[[124 129 117 129]
 [126 128 156 129]
 [122 127 125 128]
 [128 123 111 132]]
=>
[129 156 127 128]

[[125 126 141]
 [131 123 144]
 [114 125 141]
 [158 122 136]
 [130 120 135]]
=>
[141 123 114]

[[143 150 105 124]
 [119 139 104 124]]
=>
[124 104]

[[152 124]
 [125 107]]
=>
[124 125]

[[139 147]
 [117 152]]
=>
[147 117]

[[140 139 112 132 133]
 [154 153 109 114  99]
 [117 100 156 121 124]
 [112  99 105 132 104]]
=>
[133 114 156  99]
---
[[103 133 129 108 130 112 115 108 133]
 [143 133 134 150 137 133 124 143 111]
 [137 117 144 132 134 153 128 127 149]
 [114 140 148 137 138 110 125 139 116]
 [107 143 144 129 114 117 152 153 129]]
=>
[[108 133 103 133 129 108 130 112 115]
 [143 111 143 133 134 150 137 133 124]
 [127 149 137 117 144 132 134 153 128]
 [139 116 114 140 148 137 138 110 125]
 [153 129 107 143 144 129 114 117 152]]

[[129 123 116 114 121 134 125 110 127]
 [155 129 133 131 115 125 116 125 117]
 [134 152 125 132 127 125 135 119 118]
 [147 116 132 129 121 136 135 137 139]
 [129 120 136 126 125 129 123 120 119]
 [146 132 139 123 118 111 132 119 128]
 [129 135 128 129 127 113 108 139 128]
 [135 125 113 137 126 127 124 123 115]
 [140 154 127 117 119 125 135 126 114]]
=>
[[110 127 129 123 116 114 121 134 125]
 [125 117 155 129 133 131 115 125 116]
 [119 118 134 152 125 132 127 125 135]
 [137 139 147 116 132 129 121 136 135]
 [120 119 129 120 136 126 125 129 123]
 [119 128 146 132 139 123 118 111 132]
 [139 128 129 135 128 129 127 113 108]
 [123 115 135 125 113 137 126 127 124]
 [126 114 140 154 127 117 119 125 135]]

[[110 131 139 132 111]
 [126 128 132 125 125]
 [145 126 114 129 144]
 [120 126 145 116 119]
 [135 131 109 143 138]
 [146 122 127 113 143]
 [149 125 113 126 147]
 [133 134 101 153 138]]
=>
[[132 111 110 131 139]
 [125 125 126 128 132]
 [129 144 145 126 114]
 [116 119 120 126 145]
 [143 138 135 131 109]
 [113 143 146 122 127]
 [126 147 149 125 113]
 [153 138 133 134 101]]

[[133 150 130 131 114]
 [132 141 124 121 120]
 [122 119 128 130 143]
 [125 131 113 108 153]
 [126 127 137 143 126]]
=>
[[131 114 133 150 130]
 [121 120 132 141 124]
 [130 143 122 119 128]
 [108 153 125 131 113]
 [143 126 126 127 137]]

[[146 131 111 126 106 139 138 111 145 132]
 [138 119 106 128 116 137 144 121 121 122]
 [118 142 119 111 126 134 131 127 120 134]
 [140 116 108 135 133 121 141 137 138 115]]
=>
[[145 132 146 131 111 126 106 139 138 111]
 [121 122 138 119 106 128 116 137 144 121]
 [120 134 118 142 119 111 126 134 131 127]
 [138 115 140 116 108 135 133 121 141 137]]

[[140 107 115]
 [133 108 146]
 [140 122 137]
 [124 119 143]
 [147 113 128]
 [131 148 150]
 [137 128 146]
 [110 152 105]
 [108 148 137]
 [143 111 117]]
=>
[[107 115 140]
 [108 146 133]
 [122 137 140]
 [119 143 124]
 [113 128 147]
 [148 150 131]
 [128 146 137]
 [152 105 110]
 [148 137 108]
 [111 117 143]]

[[136 131 130 105]
 [136 129 130 106]
 [136 131 131 112]
 [122 126 127 153]]
=>
[[130 105 136 131]
 [130 106 136 129]
 [131 112 136 131]
 [127 153 122 126]]

[[127 142 125 113]
 [119 107 147 104]
 [146 144 134 111]
 [146 141 119 119]
 [110 113 109 128]
 [145 147 136 115]
 [123 109 142 108]]
=>
[[125 113 127 142]
 [147 104 119 107]
 [134 111 146 144]
 [119 119 146 141]
 [109 128 110 113]
 [136 115 145 147]
 [142 108 123 109]]

[[100 101 142 114 139 148  99 143 140 100 122 130]
 [105 103 154  99 154 148 108 153 152 105 151 104]]
=>
[[122 130 100 101 142 114 139 148  99 143 140 100]
 [151 104 105 103 154  99 154 148 108 153 152 105]]
---
[[146 142 113 108 135]
 [151 145 110 111 129]]
=>
[135 111]

[[127 122 129]
 [128 134 128]
 [127 129 129]
 [109 117 154]]
=>
[129 134 127]

[[141 155 144 137]
 [147 150 137 148]]
=>
[137 137]

[[133 141 130 138]
 [133 134 131 138]
 [147 137 136 150]
 [131 138 131 140]]
=>
[138 131 137 131]

[[116 152]
 [139 113]
 [108 144]
 [136 144]]
=>
[152 139]

[[119 123 127 145]
 [128 123 111 126]
 [103 114 122 122]]
=>
[145 111 114]

[[116 117 138]
 [140 122 106]
 [150 136 105]
 [118 131 114]
 [113 126 150]]
=>
[138 122 150]

[[136 151 124 119 125]
 [132 134 122 124 123]
 [137 141 114 125 119]
 [136 147 130 115 121]
 [124 106 127 131 123]]
=>
[125 124 114 147 124]
